Each row was made from one walk, in order. Every step used is in the known rows, and no mark comes twice. Write each row's walk.
Each row is shifted at random along 6 fixed directions that mean nothing.
Known rows
doko-darero-kula-nonu: 1.28  0.34  -2.73  -2.77  2.26  1.49  1.29  -3.74  -2.99  2.69  -5.82  -1.04  -1.64  4.28  -3.98  0.46  3.50  0.92  -7.40  0.05  3.99  3.56  -2.15  0.48  -1.58  -3.02  -2.55  -1.13  2.56  3.23  -2.32  5.15  -2.37  2.06  -1.95  3.92  0.17  0.77  -1.78  1.46  -0.16  -2.57  -0.45  -0.54
doko-darero-fiven-nonu: -0.12  0.72  -0.67  -0.85  0.97  2.40  0.97  -3.29  -1.16  2.26  -3.91  -1.84  -1.31  4.58  -1.77  1.39  1.62  2.23  -4.38  -0.81  3.57  2.40  -1.17  -2.88  0.19  0.00  1.18  -0.75  1.58  2.59  0.39  2.44  -0.04  1.66  -1.41  -0.20  0.62  0.54  -1.78  -0.73  0.37  -0.68  0.71  1.37
darero-konepar-doko-danul-fiven-nonu-sifomuk: -2.86  0.90  0.24  -3.35  -0.78  0.10  -2.04  -0.89  1.31  0.54  3.51  -2.42  0.05  6.15  -0.17  0.90  -0.01  1.72  -2.91  0.20  0.06  2.77  3.16  -2.59  -0.88  0.04  2.35  0.39  1.66  1.82  -0.17  2.63  -1.32  2.42  -0.83  -0.07  2.69  -1.54  -0.01  0.26  1.19  -1.15  0.67  2.67
kula-darero-doko-konepar-nonu-sifomuk-danul: -0.81  -0.88  2.10  0.97  -0.80  -0.13  -0.73  -1.49  1.49  -0.04  -1.01  -0.07  -2.59  6.72  2.00  3.17  1.63  0.61  -4.17  0.76  1.86  1.12  -0.11  -3.15  1.78  -0.10  2.88  1.28  -0.64  1.37  0.16  2.73  0.58  1.62  0.47  -2.04  -0.19  -1.62  -0.12  0.11  0.55  -0.27  2.60  2.37
kula-fiven-darero-doko-konepar: 1.35  -1.25  -0.24  -1.57  2.11  1.40  0.43  -1.84  0.18  -0.34  -2.96  -0.71  -2.06  4.66  -1.24  1.65  2.79  0.22  -2.91  2.71  1.60  2.75  -0.19  -2.90  0.80  -3.09  -0.23  2.89  -0.83  2.44  -3.02  2.30  1.35  2.09  -1.07  2.18  -3.12  0.83  -1.40  -0.68  0.56  1.00  1.45  0.89
fiven-doko-danul-nonu-sifomuk: -0.33  1.08  -2.11  -3.16  0.03  -3.05  2.72  1.19  3.66  0.73  -1.95  1.01  1.81  6.12  -4.11  0.55  0.93  5.37  -0.73  -1.85  2.58  3.62  2.20  1.26  -0.22  -1.89  -0.41  0.76  3.06  -0.03  -0.89  1.26  -3.70  -0.23  -3.29  1.26  1.27  -0.91  -0.88  -0.22  -3.21  2.13  -4.03  2.21
sifomuk-darero-doko-danul-fiven-nonu: -1.04  -0.28  1.69  -0.16  -1.86  -0.33  -1.30  0.15  2.15  0.36  -1.97  -0.22  -1.29  5.65  -1.49  3.96  0.58  4.22  -1.74  1.83  -0.34  1.56  0.59  -2.01  1.97  0.52  1.81  -0.35  -1.76  0.58  -0.99  0.58  -0.51  1.57  -0.10  -3.54  2.48  -2.25  -2.28  -1.70  -1.02  2.48  -0.24  2.13
doko-nonu-sifomuk-danul-fiven: -0.08  1.11  -1.37  -1.87  -0.46  0.27  1.59  0.23  3.37  1.44  0.13  -0.63  -0.89  4.39  -1.89  -0.36  3.50  0.25  -4.27  -0.49  1.96  4.57  -1.14  -0.89  -3.47  -3.03  -0.72  0.83  3.07  0.81  -0.12  4.46  -1.39  1.07  -2.85  1.55  4.34  2.16  -1.54  2.00  -4.20  -1.41  0.43  2.02
sifomuk-nonu-danul-fiven-darero-doko: -1.67  0.88  -1.79  -0.82  2.24  1.73  2.50  2.18  0.38  -0.25  1.84  -2.06  -0.62  1.25  -0.08  3.69  5.25  -2.24  -4.38  5.00  -3.24  3.77  -2.49  -2.48  -5.02  -5.06  -1.80  0.80  -2.80  -1.04  -3.93  2.80  0.12  0.61  2.75  0.99  -1.50  2.62  -1.17  0.87  -0.68  2.32  1.99  0.01
sifomuk-darero-kula-nonu-danul: -2.42  -0.88  1.77  0.22  -1.99  -1.03  -1.82  0.26  0.31  -0.44  -3.00  0.36  -1.96  5.59  -0.27  3.39  1.93  3.98  -2.27  1.80  -0.25  1.40  0.27  -1.34  1.86  -0.17  0.31  0.93  -2.66  -1.99  -0.78  0.30  -0.21  1.23  0.46  -4.93  2.46  -1.98  -3.33  -0.49  1.28  2.92  -0.91  -0.35
kula-fiven-danul-doko: -1.02  2.53  0.52  -1.05  -1.76  -3.20  -2.90  0.63  4.07  -1.25  -1.27  1.12  -2.24  6.22  2.16  0.22  2.63  4.73  1.00  2.40  -0.66  1.80  2.83  0.62  1.23  -1.71  1.41  3.76  -1.45  -1.22  -1.70  1.12  2.02  0.85  -0.63  -3.34  2.31  -4.67  -1.87  0.83  1.00  0.87  -0.26  -0.61
kula-nonu-sifomuk-darero-doko: -2.39  0.32  -1.04  0.49  -2.51  -0.12  0.01  0.82  1.77  0.04  2.26  -1.70  -3.12  5.26  -0.16  -0.79  2.65  -2.39  -6.07  1.31  2.55  2.28  0.38  -0.45  -1.60  -1.62  -0.02  1.69  1.73  -0.05  2.60  3.80  0.55  1.63  -3.11  0.88  1.93  0.71  -1.71  2.34  -1.95  -0.07  1.84  1.15
fiven-doko-konepar-nonu-danul: -3.23  0.73  -0.60  -3.62  2.27  -2.26  0.69  2.21  3.10  -1.92  0.47  3.64  -0.88  3.92  0.73  5.66  3.32  5.87  -1.36  1.86  -1.75  3.23  2.27  -1.17  -1.49  -1.75  0.60  2.33  -0.83  -1.74  -3.69  1.31  -0.90  0.01  2.36  -2.85  -1.60  -2.68  -0.50  1.74  0.54  2.65  -1.54  2.56
konepar-nonu-danul-doko-sifomuk-darero-fiven: -5.20  3.46  -0.31  -1.87  0.01  -1.27  -0.98  1.47  1.94  -2.50  3.34  1.86  -3.45  4.78  1.73  3.89  6.54  1.09  -4.60  1.38  -2.41  1.22  -2.77  -0.63  -2.57  -2.57  2.66  2.21  -2.66  -2.39  -2.30  5.26  -0.52  2.64  3.29  -2.32  3.92  -1.17  -1.37  2.98  0.19  -0.32  3.01  1.88
nonu-sifomuk-fiven-danul-doko: -2.52  1.01  1.46  0.78  2.37  -0.57  0.95  1.18  3.16  -1.33  2.23  1.69  -1.58  4.51  1.79  0.86  2.49  1.69  -1.71  3.00  -4.07  2.44  1.36  -1.94  -1.22  -3.05  1.04  0.37  -1.16  -1.08  -3.62  2.41  0.40  0.96  -0.55  -1.64  3.30  -0.59  -2.15  0.54  -2.21  1.65  0.03  0.93
fiven-danul-doko-darero-kula-nonu: -1.91  2.47  -0.13  -2.21  -2.48  -0.71  1.46  -0.45  -0.50  0.31  -1.28  0.11  -0.93  5.62  -2.62  2.15  1.27  3.28  -0.26  -1.83  1.94  0.58  -0.72  -3.63  0.49  -0.14  -0.06  0.73  -0.02  -1.45  0.57  1.30  2.42  -0.66  2.17  -3.56  0.28  -2.45  -2.10  -0.16  0.40  3.31  0.15  1.19
kula-nonu-sifomuk-danul-fiven: -3.56  0.45  0.55  0.45  -1.49  2.10  2.07  1.81  0.58  0.39  2.15  -1.64  -2.47  2.13  3.79  1.36  4.70  0.30  -2.48  3.60  -2.28  4.11  2.15  -3.60  -1.96  -2.66  -2.66  1.94  -0.10  -1.31  0.54  0.03  4.57  -0.49  -0.35  -2.06  0.04  2.40  -1.70  0.79  1.01  2.59  1.59  1.44
danul-nonu-sifomuk-darero: -2.21  2.33  -2.37  -1.20  -0.99  -0.95  0.86  1.04  3.21  0.55  0.26  -0.67  -1.82  3.41  1.10  -1.74  4.44  1.68  -3.96  2.09  -0.20  3.01  1.79  1.73  -2.75  -3.21  -1.77  1.13  0.84  -1.09  1.41  3.13  -0.56  0.26  -2.78  0.71  1.68  -0.50  -2.21  1.53  -2.12  1.48  -0.36  1.26
konepar-nonu-danul-doko: -5.32  3.66  -1.07  0.50  -3.96  1.46  -4.78  0.98  3.31  -1.00  8.18  -4.68  -2.68  8.10  2.00  -2.94  3.21  -2.52  -5.41  -0.90  -1.17  2.72  2.37  -2.12  -3.47  -0.55  4.36  -2.15  1.85  0.67  1.63  1.47  2.20  4.42  -2.78  1.24  6.55  1.74  -1.41  1.51  -0.93  -2.45  6.19  4.32
danul-doko-konepar-nonu-sifomuk-fiven: -0.99  1.54  4.11  -0.92  0.56  -0.96  3.49  -1.39  1.70  -0.83  -3.53  3.12  -0.45  5.97  3.63  3.11  1.21  5.32  0.16  0.70  -2.48  2.48  1.98  -4.09  3.83  -0.63  -0.92  0.36  -0.89  -0.46  -3.14  -0.27  2.61  -0.17  0.85  -4.76  -0.62  -0.41  -1.82  -3.18  1.49  3.94  -1.87  2.86
fiven-danul-nonu-sifomuk-darero: -2.56  2.04  -2.70  -2.56  0.20  -0.53  1.66  2.41  2.00  0.80  1.57  -1.82  -0.34  2.41  -1.07  0.66  3.85  3.48  0.47  2.45  -0.48  3.41  3.00  -0.53  -3.94  -3.44  -1.58  0.24  0.40  -1.65  -0.27  0.78  0.07  -0.37  -0.42  -0.47  -0.01  -0.76  -1.08  0.87  -1.06  3.61  -1.57  1.96
nonu-danul-doko-darero: -1.54  3.73  -0.48  0.13  0.05  -2.33  -0.39  1.07  1.99  -0.72  -0.58  2.48  -2.03  5.77  1.35  1.82  3.21  3.99  -2.12  0.56  -3.09  1.73  -0.24  1.35  -1.43  -3.04  0.37  0.79  0.51  -3.26  -2.11  2.36  0.43  -0.14  2.00  -2.07  2.08  -4.26  -2.77  1.94  -1.22  0.98  -0.41  -0.28
doko-danul-nonu-sifomuk-fiven-darero: -1.09  0.96  -1.46  -1.26  -1.18  2.76  2.50  0.50  0.65  1.91  -0.48  -3.53  -0.13  2.94  -4.24  -0.82  3.87  0.44  -2.61  -0.79  1.41  4.30  0.17  -2.77  -3.92  -1.98  -1.89  -0.35  3.57  0.47  1.24  2.11  0.60  0.36  -2.90  2.78  2.68  4.53  -1.56  -0.02  -3.08  0.34  0.49  3.32
konepar-doko-nonu-sifomuk-danul-fiven-darero: -0.27  -0.56  3.13  -1.71  0.20  -2.28  2.47  0.21  3.55  -0.59  -0.90  0.35  -0.36  7.26  1.24  3.44  -0.70  6.19  0.53  -1.51  -0.38  3.61  1.90  -3.50  4.28  -2.22  0.75  -0.23  1.41  1.72  -3.05  -1.27  -1.38  1.76  -0.79  -2.65  1.21  -0.53  -0.96  -4.36  -1.03  3.39  -1.94  4.67
konepar-doko-sifomuk-danul-fiven-darero-kula-nonu: -6.27  0.44  0.80  -2.23  -2.86  -0.14  -3.89  0.36  1.72  -1.53  5.00  -2.04  -4.81  3.89  1.08  2.94  3.14  1.43  -5.20  -0.11  -1.33  2.10  0.54  -2.43  -1.47  -1.23  2.09  1.99  0.12  0.88  0.90  2.59  1.37  1.76  2.06  -2.15  3.59  -2.22  -0.89  2.60  -0.54  -1.17  4.39  4.39
nonu-danul-fiven-doko: -4.33  0.94  0.67  0.79  -2.31  2.43  -2.02  1.77  1.94  -1.98  6.06  -0.85  -1.21  5.44  2.14  0.70  2.31  2.05  -1.58  1.32  -5.86  2.02  0.60  -4.31  -2.11  -1.63  2.16  0.62  -2.07  -3.28  -0.35  -1.48  5.85  0.82  1.61  -3.13  2.71  -0.41  -3.50  -0.12  0.21  3.51  4.69  2.23
danul-nonu-sifomuk-darero-kula-fiven: -2.52  0.01  0.46  -1.29  -1.15  -0.68  0.99  0.33  2.20  0.23  -1.57  0.24  -1.66  3.39  3.69  -0.34  4.33  3.79  -1.95  3.06  -2.02  2.76  2.69  -0.19  0.56  -2.93  -1.80  1.81  -1.59  -1.31  -0.29  0.26  1.67  0.36  -1.76  -2.45  0.82  -0.65  -2.52  -0.90  0.41  3.04  -0.73  1.19
doko-sifomuk-danul-fiven-darero: -1.58  0.76  0.19  -1.00  0.31  0.22  -0.48  -0.59  2.23  1.06  -1.63  -1.03  -2.83  2.29  0.16  2.79  3.87  6.53  -0.52  1.80  -1.09  4.50  1.58  -0.63  -1.03  -2.87  -0.11  1.59  0.43  0.79  -0.59  0.90  0.16  -0.67  0.26  -2.25  3.40  -1.60  -1.51  1.69  -2.54  0.48  -0.98  1.94
konepar-nonu-danul-doko-darero-kula: -1.42  2.22  -1.52  -3.13  3.16  -0.39  3.59  0.49  -0.84  -0.03  -1.35  -0.07  0.05  4.80  -0.15  3.24  5.27  2.82  -2.60  -0.04  -0.68  3.16  -0.90  -0.34  -1.51  -4.17  -1.49  -0.92  -0.03  -0.78  -4.75  2.47  -2.42  2.39  1.44  1.32  -0.58  1.41  -0.86  -0.37  1.53  1.68  -1.80  1.48
nonu-sifomuk-danul-fiven-doko: -4.65  1.01  -2.35  0.33  -1.40  -0.91  -1.30  2.59  5.06  0.20  4.01  -3.04  -1.17  2.97  0.31  -1.14  2.54  1.41  -2.56  -2.17  -0.73  1.90  3.67  1.52  -5.33  -0.88  0.60  2.26  3.55  -2.23  5.01  2.11  -0.50  -0.76  -1.82  -0.12  4.08  -2.20  -2.51  4.37  -3.64  0.65  -0.90  1.25
darero-kula-nonu-sifomuk-danul: -2.69  -0.56  -1.27  -2.02  -0.31  -0.33  0.15  -0.52  -0.91  0.79  -0.41  -0.21  -0.99  4.40  -0.82  0.96  3.94  -0.02  -5.34  0.66  1.11  2.24  -0.61  0.00  -1.96  -1.99  -1.54  2.22  -0.58  -0.76  -1.40  4.20  -1.69  1.17  -0.89  0.46  2.37  -0.29  -1.70  3.02  1.04  -0.51  -0.43  -1.61
sifomuk-fiven-doko-konepar: -4.93  0.84  0.26  -0.24  1.19  0.77  -4.16  2.23  3.30  -1.50  2.95  -0.26  -2.54  2.05  1.03  2.30  2.46  0.69  -5.04  4.97  -3.16  3.50  2.29  -1.41  -4.29  -0.46  0.90  0.83  -1.32  -0.96  -1.65  2.03  0.78  0.57  0.37  -2.42  2.02  -0.54  -1.48  3.48  -0.21  -0.49  1.95  2.71
konepar-doko-sifomuk-darero-fiven-danul-nonu: -3.51  -0.33  1.14  -2.52  -0.90  -0.40  -0.31  -1.17  0.91  -0.27  1.59  -2.26  -2.04  5.66  -1.25  2.39  1.41  3.05  -3.19  -0.96  1.22  2.52  0.18  -2.01  0.69  -1.73  1.83  -0.19  1.02  1.62  -0.32  2.04  -0.87  2.48  -0.28  -0.68  1.84  -0.70  -0.64  -1.35  -0.37  0.73  1.09  5.11
kula-darero-konepar-doko: -1.64  1.61  -1.48  -2.12  1.84  -2.40  -1.97  0.58  0.94  -0.24  -1.91  -0.46  -2.88  4.20  2.23  3.75  2.10  4.32  -4.07  3.78  1.54  2.31  3.10  2.22  -0.89  -1.26  0.72  1.83  0.35  -0.05  -0.95  2.99  -3.30  0.56  1.54  -1.68  -2.77  -5.10  0.60  2.70  4.02  -0.02  -1.44  -0.34
konepar-nonu-sifomuk-danul-fiven-darero-doko: -1.24  1.06  -0.25  -1.14  2.16  -0.61  2.27  0.06  2.88  -0.31  1.49  -1.10  -0.32  6.11  0.39  1.70  3.22  1.33  -1.95  -0.43  -0.16  2.75  0.40  -2.14  0.12  -3.13  1.31  0.13  -0.22  2.01  -2.54  2.71  -2.91  3.15  -1.34  1.60  2.55  1.56  -0.68  -0.90  -1.78  1.18  -0.31  2.73
kula-fiven-nonu-danul-doko-sifomuk-darero-konepar: -1.67  1.47  -0.82  -1.19  -3.29  0.55  -4.11  -0.34  2.77  0.04  2.37  -4.18  -1.69  5.50  -0.31  -3.97  2.53  -3.41  -3.53  1.82  2.71  3.16  2.68  -1.35  -1.14  -2.07  2.01  1.56  0.92  1.35  2.69  1.91  2.21  3.32  -4.13  1.55  2.66  2.00  -0.88  1.02  -2.04  -2.42  3.40  2.38
sifomuk-nonu-danul-fiven-darero-konepar-doko: -0.98  1.51  1.82  0.57  -1.30  -3.11  -0.23  1.60  3.94  -1.34  0.16  -0.54  -0.02  5.90  1.69  3.24  0.91  3.04  0.23  1.29  -1.59  1.97  -0.53  -2.19  1.19  -1.74  1.71  2.61  -2.71  -2.11  -1.11  0.86  -1.25  0.56  2.01  -4.64  2.84  -2.12  -1.63  -1.16  -0.75  2.90  -0.77  -0.29
kula-darero-doko-danul-nonu: -0.31  -1.00  1.24  0.05  -1.68  -1.19  2.27  1.14  0.23  1.01  -5.20  -0.38  -1.70  4.42  1.82  5.72  1.68  7.73  0.09  0.55  2.28  1.15  1.26  -0.77  2.81  0.78  -0.12  2.06  -0.23  -2.24  0.93  -1.30  0.48  -1.56  2.11  -5.46  -3.26  -3.94  -0.61  -1.14  3.41  4.45  -2.70  0.93

Write each row's walk
-5.23  2.91  -0.12  -2.00  -0.60  -0.18  0.97  0.83  0.19  -0.42  -0.92  0.45  -3.73  1.65  2.44  3.82  3.63  2.95  -4.29  -0.47  -0.93  0.05  0.43  -1.22  -2.09  0.69  -0.64  2.06  0.88  -2.98  2.67  3.03  2.26  -1.67  4.48  -4.99  -1.24  -3.64  -2.46  2.96  1.75  2.00  -0.06  1.51 -> danul-doko-darero-konepar-nonu-sifomuk-fiven
-1.25  0.21  0.55  -3.69  0.53  -3.05  2.62  0.94  1.39  -1.23  -1.94  1.07  -0.41  5.02  -1.87  4.59  1.57  6.78  -0.55  -2.09  -0.12  1.95  0.11  -0.26  1.33  -2.06  -1.12  2.39  1.25  -0.63  -2.46  1.90  -2.76  0.93  1.52  -1.26  0.70  -2.58  -1.09  -0.83  0.39  2.83  -3.36  1.87 -> konepar-doko-danul-fiven-darero-kula-nonu-sifomuk
-2.34  -1.68  1.41  -0.90  -1.28  0.58  0.36  -0.85  1.55  0.86  1.48  -1.78  -0.35  5.37  0.96  3.47  1.10  2.12  -2.43  -1.97  0.59  1.04  0.43  -2.85  -0.44  1.00  1.44  1.85  0.62  -0.19  1.40  2.14  0.68  1.00  0.83  -1.82  0.94  -1.99  -0.99  0.61  0.57  1.08  0.07  3.28 -> darero-doko-konepar-nonu-sifomuk-danul-fiven
-3.55  -0.37  2.47  -0.06  -0.97  1.60  1.80  1.30  -0.09  -1.21  2.52  -0.31  -3.02  3.59  1.57  2.90  3.05  -1.09  -3.36  2.97  -0.90  2.84  -0.24  -6.18  0.14  -1.67  -0.38  2.43  -0.90  -0.64  -0.53  1.75  3.29  0.92  0.83  -2.63  0.37  2.88  -1.14  -0.15  0.59  1.96  2.79  2.62 -> kula-nonu-sifomuk-fiven-darero-konepar-doko-danul
-1.88  0.87  0.96  -1.16  -0.37  -0.42  4.03  0.54  1.17  -0.45  -0.11  -0.23  -0.11  4.13  0.88  1.03  2.19  1.84  -1.05  -0.09  0.37  1.40  -0.94  -3.66  1.15  -1.99  -1.57  2.74  -1.41  -2.32  1.00  1.97  0.44  -0.38  0.48  -2.09  -0.86  0.92  -1.96  -1.82  0.03  4.88  -0.82  2.30 -> danul-nonu-sifomuk-fiven-darero-konepar-doko
-1.45  0.53  -0.87  -1.50  1.23  0.54  2.74  0.40  1.74  0.80  0.21  -1.19  -0.45  2.31  1.09  -0.59  3.25  0.44  -3.27  3.00  -0.70  3.54  1.33  -1.01  -2.07  -3.74  -2.70  0.93  0.15  -0.16  -0.31  1.99  0.15  0.12  -1.87  1.17  -0.98  1.73  -1.10  0.13  -1.49  2.22  -0.65  2.94 -> danul-nonu-sifomuk-fiven-darero-doko-konepar
-1.53  -1.26  0.16  -2.15  -2.05  2.35  -1.59  -3.72  -0.41  0.94  -0.82  -2.38  -2.79  5.09  -4.20  -1.12  3.68  -0.20  -5.28  0.27  3.08  3.08  -2.02  -2.69  -0.46  -2.49  1.37  0.12  -0.03  2.81  0.47  4.06  1.14  2.93  -2.70  1.34  4.50  2.22  -2.06  0.32  -3.19  -1.89  3.61  2.90 -> doko-sifomuk-darero-kula-fiven-danul-nonu
-1.03  0.56  0.71  -0.40  -1.70  -3.12  2.14  0.95  2.79  1.03  -2.38  -0.45  -0.16  4.75  1.48  1.02  0.68  4.23  0.31  -0.33  2.47  2.76  2.90  -0.07  1.88  -1.30  -1.63  3.31  1.96  -1.46  3.13  0.15  -0.53  -1.16  -1.57  -3.45  0.94  -1.72  -1.27  0.42  -0.80  2.62  -4.25  0.76 -> kula-nonu-sifomuk-danul-fiven-doko-darero-konepar
-2.26  -0.15  1.94  0.76  -1.49  0.96  -0.62  0.07  1.85  -0.38  1.07  -1.37  -0.47  4.99  1.87  1.77  2.33  0.31  -3.06  2.35  -3.40  3.12  -0.78  -4.44  -0.21  -2.17  1.39  -0.30  -2.93  -0.18  -2.29  -0.20  2.45  1.41  0.84  -3.21  3.23  1.34  -2.32  -1.77  -0.94  1.42  3.09  1.04 -> sifomuk-nonu-danul-fiven-doko-darero-kula
-3.02  1.74  -0.68  -1.48  -0.37  1.14  -2.15  -1.11  1.33  0.11  3.79  -3.81  -1.00  7.56  -0.24  -2.15  3.24  -1.56  -5.35  0.51  -0.54  4.28  1.78  -1.06  -1.74  -3.38  2.30  -3.80  1.38  3.02  -2.26  1.58  -1.00  5.30  -3.70  3.43  5.10  3.62  -0.67  -0.48  -1.60  -2.36  3.03  4.47 -> konepar-nonu-danul-doko-sifomuk-darero-kula
-3.24  2.87  1.37  -1.53  -1.56  -0.61  -0.12  -1.12  1.45  -1.15  0.15  0.55  -3.16  5.14  0.11  1.57  1.81  1.89  -3.59  -0.01  0.57  1.16  -0.86  -2.61  1.19  -0.31  1.60  1.56  -0.68  -0.22  0.75  3.09  1.22  0.24  1.34  -3.35  2.27  -1.25  -1.78  1.01  -1.07  1.04  1.60  2.77 -> danul-doko-sifomuk-fiven-darero-konepar-nonu
-0.66  1.34  -1.14  -2.76  -1.07  -0.04  -1.86  -1.01  1.19  -1.01  -0.73  -1.39  -2.43  5.08  -2.53  0.07  3.37  -1.23  -3.61  0.65  3.08  1.61  -1.34  -2.40  -0.54  -2.02  0.84  4.74  -0.26  1.11  0.55  4.89  0.52  2.13  -0.47  1.70  0.15  0.06  -1.35  1.21  0.03  -0.83  2.98  0.94 -> kula-fiven-darero-konepar-doko-danul-nonu
-1.84  1.10  -0.32  -0.78  -1.06  -0.40  -0.96  0.53  3.11  -0.63  3.30  -3.64  -0.80  7.11  0.52  0.15  1.86  3.56  -0.84  -1.39  0.27  2.81  1.50  -1.09  0.13  -2.01  3.04  -0.38  0.85  0.51  0.35  -0.28  -0.83  3.59  -1.67  -0.12  4.31  0.37  -0.98  -0.69  -1.32  1.01  0.49  3.91 -> konepar-nonu-danul-fiven-darero-doko-sifomuk
-1.30  -0.66  -1.22  -1.86  0.51  1.11  1.08  -0.80  0.60  0.69  -0.19  -2.76  -1.96  2.30  -2.25  1.28  4.42  1.47  -4.00  1.22  0.89  4.39  -1.40  -0.92  -3.01  -4.15  -0.08  0.92  0.63  0.84  -0.72  2.83  -0.78  0.98  -0.38  0.89  2.74  1.83  -1.13  1.81  -3.53  -0.52  0.62  1.30 -> doko-sifomuk-nonu-danul-fiven-darero-kula
-0.07  2.06  -0.75  -0.45  -2.23  -0.99  -0.67  -0.18  2.21  -0.36  1.41  -0.96  -0.74  6.96  -1.75  -2.46  1.78  -1.04  -3.84  2.24  1.44  4.04  -0.76  -0.04  -0.15  -4.35  -0.40  0.94  0.43  0.38  0.12  2.45  0.42  2.38  -3.63  1.71  3.60  2.06  -1.47  0.55  -3.11  -0.23  1.71  1.80 -> kula-nonu-danul-fiven-doko-sifomuk-darero
-3.18  0.64  0.96  0.88  -0.48  -0.21  -2.16  -0.22  4.50  -0.85  3.69  0.97  -2.65  4.74  1.85  0.70  2.62  0.09  -3.55  0.83  -3.61  1.45  0.82  -2.43  -2.17  -1.78  2.51  2.55  -0.42  0.30  0.31  3.90  1.31  0.78  -0.05  -1.20  5.06  -2.43  -2.43  2.80  -4.00  -0.69  3.04  1.52 -> nonu-sifomuk-danul-fiven-darero-doko-konepar
-3.95  0.89  2.19  0.26  -0.88  -0.15  -3.55  -0.12  2.13  -2.23  2.15  0.80  -4.06  6.21  4.02  2.76  2.09  0.52  -4.90  3.65  -0.24  0.85  0.90  -4.17  1.50  0.60  4.95  1.99  -3.28  0.33  0.02  2.68  1.33  2.15  1.66  -4.95  1.40  -1.95  -0.45  1.12  2.34  -0.27  4.78  1.78 -> kula-darero-konepar-nonu-sifomuk-fiven-doko
-1.84  1.22  -0.12  -2.35  -0.12  1.07  -1.39  -1.15  1.98  -0.84  1.26  -2.46  -1.95  3.58  0.53  1.07  0.71  3.43  -2.45  2.79  -1.75  2.93  1.75  -2.98  0.00  -1.82  0.88  1.16  -1.25  2.12  0.05  0.26  1.45  1.10  0.48  -1.78  0.97  -1.02  -1.73  -0.45  -0.05  2.27  1.86  2.35 -> danul-fiven-darero-konepar-doko-sifomuk-nonu
-3.98  -0.41  1.37  -0.16  0.56  1.50  1.52  1.68  1.89  -1.41  3.30  -1.50  -2.49  4.52  1.00  3.62  4.00  1.25  -2.61  -0.49  -0.90  1.85  -0.16  -4.93  -0.78  -0.57  2.66  0.59  -0.53  -0.05  -1.05  1.85  0.26  2.81  0.60  -1.65  2.85  2.32  -1.22  -0.34  -0.61  1.63  1.91  3.85 -> konepar-nonu-sifomuk-fiven-darero-doko-danul
-5.08  1.97  -2.30  -2.26  -3.23  -0.69  -2.12  2.40  3.22  -0.19  5.20  -1.56  -2.30  2.73  -0.91  0.62  3.72  0.72  -2.21  0.85  0.00  1.04  1.40  -1.17  -5.53  -0.87  1.17  2.46  0.24  -2.61  3.50  3.45  1.88  -0.26  1.17  -2.07  2.41  -3.25  -1.30  4.17  -2.07  1.09  2.27  2.78 -> fiven-danul-nonu-sifomuk-darero-doko-konepar
-1.31  0.94  0.84  -2.47  1.37  -1.73  -1.92  -0.16  1.75  -0.33  -1.46  0.47  -0.91  5.27  -0.59  3.61  1.08  3.33  -3.01  3.76  -1.25  2.96  0.79  -0.14  0.15  -2.38  0.53  0.05  -1.38  0.41  -3.01  2.78  -3.20  2.22  0.86  -2.02  1.41  -2.34  -1.52  -0.42  0.49  1.06  -1.26  1.61 -> sifomuk-darero-konepar-doko-nonu-danul-fiven
-1.33  -3.74  1.29  -2.23  -0.62  -0.65  0.48  -1.39  -0.32  0.24  -3.34  -1.21  0.80  5.74  -1.08  1.57  1.70  3.63  -1.28  -1.36  1.97  2.06  0.32  -1.50  2.40  -1.27  0.32  2.44  -1.36  -0.79  -1.59  -0.36  -0.36  1.44  -1.00  -1.95  0.86  -0.16  -1.98  -1.36  1.54  1.97  -2.08  -0.23 -> darero-kula-fiven-doko-sifomuk-nonu-danul
-3.45  -1.57  0.20  -1.97  -2.59  0.06  0.75  -0.33  -0.99  0.68  -0.40  -2.56  0.15  4.10  -1.56  0.00  1.11  0.64  -2.87  -2.08  2.89  1.23  1.05  -1.82  -1.02  0.52  -1.67  1.97  1.16  -2.17  3.03  1.11  0.96  0.10  -0.91  -2.12  1.20  0.29  -1.89  1.58  1.37  1.83  -1.66  0.76 -> darero-kula-nonu-sifomuk-fiven-danul-doko-konepar
-3.55  -0.01  1.82  -0.84  -0.11  -2.66  1.12  1.35  4.16  -1.62  -0.28  1.32  -1.46  6.44  1.27  4.14  2.68  6.22  -0.31  -1.83  0.25  1.25  1.41  -1.56  2.08  0.34  3.66  1.74  -0.35  -0.93  -0.45  1.19  -2.38  2.29  -0.33  -4.47  4.29  -1.50  -1.60  -0.91  -0.52  2.42  -2.00  2.59 -> konepar-nonu-sifomuk-darero-fiven-doko-danul
-3.63  2.81  1.50  -2.33  -2.21  -1.63  -2.46  -0.60  1.71  -1.37  1.88  3.18  -3.39  6.01  0.33  2.31  2.73  3.03  -1.93  3.84  -2.60  1.88  0.29  -3.05  0.91  -2.10  2.42  0.65  -3.50  0.34  -3.74  2.28  2.68  1.07  1.86  -4.64  4.14  -3.52  -1.45  0.98  -0.99  0.71  3.34  1.74 -> fiven-danul-doko-sifomuk-darero-kula-nonu
